Here is a tiny trained network, its code and every weight. The questions are about switching its units off for an input and a target symbol, where a switched-off unit gives its printed mean instead of its output.

import numpy as np


def w(rows, s, z=0):
    codes = np.array(rows[::2]) - 128.0
    scale = np.full(codes.shape[1], s)
    scale[-1] = z or s
    return codes * scale


def softmax(a):
    e = np.exp(a - a.max(-1, keepdims=True))
    return e / e.sum(-1, keepdims=True)


def log_softmax(a):
    a = a - a.max(-1, keepdims=True)
    return a - np.log(np.exp(a).sum(-1, keepdims=True))


def net(x, mask):
    ids = ['δεζηλφω'.index(c) for c in x.split()]
    T = len(ids)
    res = E[ids] + P[:T]
    u = 0
    for l in range(3):
        r = res
        for j in range(3):
            rows = slice(2 * j, 2 * j + 2)
            q, k, v = (r @ M[l][rows].T for M in (Q, K, V))
            z = softmax(np.where(np.tri(T) > 0, q @ k.T / 2**0.5, -1e9)) @ v
            o = O[l][rows]
            res = res + np.where(mask[u + j], z, o[:, -1]) @ o[:, :-1]
        u += 3
    return log_softmax(res[-1] @ U[:, :-1].T + U[:, -1])


Q, K, V, O = {}, {}, {}, {}
E = w([
[63,188,160,35,170,115,169,153,111,97],'δ',
[155,102,78,71,193,221,188,136,109,108],'ε',
[209,162,120,4,137,175,121,86,41,116],'ζ',
[141,163,104,102,235,131,122,87,105,148],'η',
[127,190,53,157,134,145,143,125,158,96],'λ',
[137,127,122,96,177,108,163,87,156,81],'φ',
[165,159,98,183,117,145,122,183,41,109],'ω',
],0.016)
P = w([
[176,73,212,148,84,134,110,105,168,233],'0',
[176,119,188,148,115,139,120,126,154,130],'1',
[174,8,189,94,211,164,35,94,141,134],'2',
[156,135,138,135,123,149,126,100,136,153],'3',
[164,139,153,153,134,143,160,108,114,85],'4',
[179,38,147,117,214,167,107,88,106,98],'5',
[156,165,125,131,124,159,178,69,109,166],'6',
[148,149,113,168,149,143,194,90,97,57],'7',
[172,60,96,132,222,164,129,74,78,79],'8',
[144,196,95,122,118,148,198,47,93,146],'9',
[132,187,63,107,189,110,193,104,84,16],'10',
[175,102,60,114,205,135,135,71,44,49],'11',
],0.011)
Q[0] = w([
[204,84,101,116,228,161,75,117,43,9],'0.h1',
[89,152,84,76,50,116,85,108,84,147],'0.h1',
[147,141,138,99,44,99,96,145,109,183],'0.h2',
[192,130,161,137,235,163,106,147,109,52],'0.h2',
[162,170,90,68,132,95,107,125,72,118],'0.h3',
[229,170,112,122,141,176,169,71,125,115],'0.h3',
],0.011)
K[0] = w([
[147,196,26,157,212,136,161,79,61,14],'0.h1',
[85,88,86,105,150,134,2,179,107,101],'0.h1',
[148,54,194,109,150,86,62,167,127,157],'0.h2',
[160,178,106,112,141,118,230,80,57,21],'0.h2',
[110,157,69,122,204,111,140,142,125,47],'0.h3',
[93,143,110,162,161,123,165,111,56,35],'0.h3',
],0.009)
V[0] = w([
[146,209,170,180,218,119,174,89,106,160],'0.h1',
[157,162,132,56,27,77,105,78,128,96],'0.h1',
[99,105,224,131,88,64,7,253,109,169],'0.h2',
[104,32,179,163,107,46,154,187,164,121],'0.h2',
[135,9,151,160,122,29,109,207,42,113],'0.h3',
[132,60,151,77,120,130,26,111,207,110],'0.h3',
],0.006)
O[0] = w([
[175,162,214,123,247,118,71,122,78,84,173],'0.h1',
[102,156,160,205,148,228,187,50,166,47,146],'0.h1',
[73,53,115,172,89,53,150,100,2,179,1],'0.h2',
[229,92,166,71,67,20,164,109,56,216,12],'0.h2',
[157,106,130,136,85,50,164,189,33,70,72],'0.h3',
[152,65,147,61,106,30,112,124,184,222,93],'0.h3',
],0.0055,0.012)
Q[1] = w([
[130,143,146,255,116,196,107,233,78,173],'1.h1',
[134,167,111,25,177,124,115,87,150,100],'1.h1',
[90,150,116,234,50,76,175,133,112,169],'1.h2',
[140,93,211,176,210,171,189,169,140,137],'1.h2',
[97,141,169,185,233,140,41,158,191,81],'1.h3',
[32,23,109,172,103,67,210,148,119,140],'1.h3',
],0.01)
K[1] = w([
[180,128,94,184,125,118,32,246,96,117],'1.h1',
[81,186,150,86,116,201,161,110,172,105],'1.h1',
[139,70,181,152,67,112,85,140,80,153],'1.h2',
[169,216,152,95,140,128,219,58,82,131],'1.h2',
[185,196,80,70,129,89,255,103,94,139],'1.h3',
[156,44,167,149,32,144,107,151,72,178],'1.h3',
],0.0092)
V[1] = w([
[169,131,68,114,139,102,149,115,82,133],'1.h1',
[124,161,101,106,137,145,145,93,123,152],'1.h1',
[97,95,84,134,127,141,179,164,160,115],'1.h2',
[111,107,116,127,52,100,90,164,152,102],'1.h2',
[136,132,152,88,156,115,247,104,157,79],'1.h3',
[131,110,76,153,155,104,93,87,140,131],'1.h3',
],0.011)
O[1] = w([
[143,128,118,129,98,164,72,104,167,47,95],'1.h1',
[129,139,148,162,82,127,157,156,25,49,192],'1.h1',
[215,116,153,44,188,168,216,159,142,163,123],'1.h2',
[99,94,161,171,96,202,236,78,118,187,6],'1.h2',
[96,122,21,55,2,41,144,97,158,112,229],'1.h3',
[245,168,134,186,154,47,159,67,125,77,128],'1.h3',
],0.0075,0.019)
Q[2] = w([
[111,100,170,244,80,115,166,152,118,192],'2.h1',
[149,47,160,103,142,157,109,138,100,61],'2.h1',
[100,121,150,156,109,102,223,91,193,164],'2.h2',
[113,104,144,166,87,136,150,117,92,190],'2.h2',
[118,147,90,171,170,127,194,104,116,132],'2.h3',
[115,88,99,99,167,208,111,153,184,76],'2.h3',
],0.011)
K[2] = w([
[123,24,181,174,83,143,67,145,130,164],'2.h1',
[94,157,57,184,101,128,139,122,156,1],'2.h1',
[185,67,186,68,110,105,100,74,177,119],'2.h2',
[107,16,171,182,139,116,125,92,174,167],'2.h2',
[167,58,103,87,231,183,154,39,113,186],'2.h3',
[89,208,76,102,170,151,163,104,133,29],'2.h3',
],0.0084)
V[2] = w([
[95,164,188,116,112,97,147,49,134,100],'2.h1',
[66,119,206,134,194,33,125,203,86,153],'2.h1',
[193,121,139,99,107,112,147,13,141,84],'2.h2',
[197,130,77,170,50,74,122,242,97,131],'2.h2',
[82,136,97,212,99,92,103,150,255,113],'2.h3',
[220,33,174,127,124,146,106,48,143,114],'2.h3',
],0.0076)
O[2] = w([
[72,147,132,133,103,101,170,25,104,114,145],'2.h1',
[116,255,75,97,132,107,115,133,110,166,5],'2.h1',
[112,109,123,110,188,169,88,96,170,113,182],'2.h2',
[103,124,176,221,107,124,152,221,79,131,147],'2.h2',
[165,150,123,173,204,91,246,92,179,108,153],'2.h3',
[157,39,118,149,93,54,64,131,143,78,38],'2.h3',
],0.009,0.019)
U = w([
[68,145,45,119,124,126,152,124,65,196,169],'δ',
[173,133,94,80,80,100,103,231,177,149,78],'ε',
[24,130,137,175,82,199,21,75,148,103,107],'ζ',
[156,199,96,142,148,71,52,141,111,116,2],'η',
[164,165,204,199,159,188,161,88,167,191,190],'λ',
[180,79,4,119,67,2,171,99,85,102,140],'φ',
[97,98,106,184,119,74,147,181,2,102,206],'ω',
],0.0041,0.0055)

Each question gives the input, a string of symbols that net reads in full, and the target symbol t.
The units are the heads (2 rows each of Q, K, V and O). Each row of codes is followed by its name. A weight is (code - 128) times the scale printed after its matrix; where a second scale follows, it is the last column's (O and U).
mask holds one flag per head, layer by layer. A switched-off head (its flag False) gives its mean, the last column of its rows in O, instead of its output. The means were averaged over made-up inputs and are rounded, as every weight is.
A unit's drop is (log p(t) with every unit on - log p(t) with that unit switched off) / (log p(t) with every unit on - log p(t) with every unit switched off).
The circuit of an input: a set's keep is (log p(t) with only the set's units on - log p(t) with every unit switched off) / (log p(t) with every unit on - log p(t) with every unit switched off). Starting from all 9 units, units are removed one at a time, each time the one whose removal leaves the highest keep (on an exact tie, the one counted first), for as long as the keep stays at least 0.8.
units of the circuit, in order: the units of the circuit, biggest drop first
most important unit: the unit with the biggest drop
heads that matter: for each layer, one digit per head in row order, 1 if its drop is at least 0.15 and else 0, layers parted by /
input ζ ω η ζ, target ω: most important unit => 0.h3
input λ δ ζ ζ λ ζ ζ ω λ, target ω: units of the circuit, in order => 2.h2; 0.h3
input λ ζ φ φ ω λ, target ω: heads that matter => 001 / 000 / 010
input ζ ζ ζ ζ ε ω ζ φ ω ω δ, target δ: heads that matter => 000 / 001 / 001
input ω ζ ε ζ ζ λ ω η η, target η: units of the circuit, in order => 0.h1; 1.h2; 2.h1
input ζ ζ ζ φ ζ ζ ζ η λ, target η: units of the circuit, in order => 0.h1; 1.h2; 2.h1; 0.h2
input ζ ε ζ δ ζ ζ ζ φ, target φ: units of the circuit, in order => 1.h3; 0.h2
input ζ ζ ζ φ, target φ: units of the circuit, in order => 1.h3; 2.h3; 0.h3
input λ ζ ζ ζ δ δ ζ λ φ, target λ: heads that matter => 000 / 000 / 001
input ζ η ζ φ ω η, target ω: units of the circuit, in order => 2.h2; 0.h2
input λ ζ φ λ ζ ζ ζ ζ ζ ζ ε ζ, target ε: heads that matter => 010 / 010 / 100
input ζ η ζ, target η: heads that matter => 100 / 001 / 100
input ζ ζ ζ φ ε λ φ φ ζ, target φ: heads that matter => 000 / 001 / 001
input λ δ ζ, target δ: most important unit => 2.h1
input ζ ζ δ ζ ζ ζ ζ λ ζ ε ζ ε, target ζ: heads that matter => 000 / 000 / 110
input φ ζ ζ λ ζ ζ ζ ζ ω ζ ζ φ, target ζ: units of the circuit, in order => 2.h2; 2.h3
input ω ζ φ η λ λ ζ ω ζ ε η φ, target η: heads that matter => 100 / 010 / 000
input ζ η φ, target η: units of the circuit, in order => 2.h1; 1.h3; 0.h1; 1.h2
input δ ζ η ζ φ ζ ζ η ζ φ λ, target λ: units of the circuit, in order => 2.h3; 0.h2
input ε ω ζ, target ω: heads that matter => 011 / 000 / 010
input ζ φ ζ ω ω ζ ζ ζ ω ζ ε, target ε: most important unit => 1.h2
input ζ φ ζ λ ζ ζ η φ η, target φ: heads that matter => 010 / 001 / 000
input ω ζ ζ ζ ζ φ ζ, target φ: heads that matter => 001 / 001 / 000
input ζ ζ ζ λ ζ λ ζ ζ η ζ, target η: heads that matter => 110 / 011 / 000
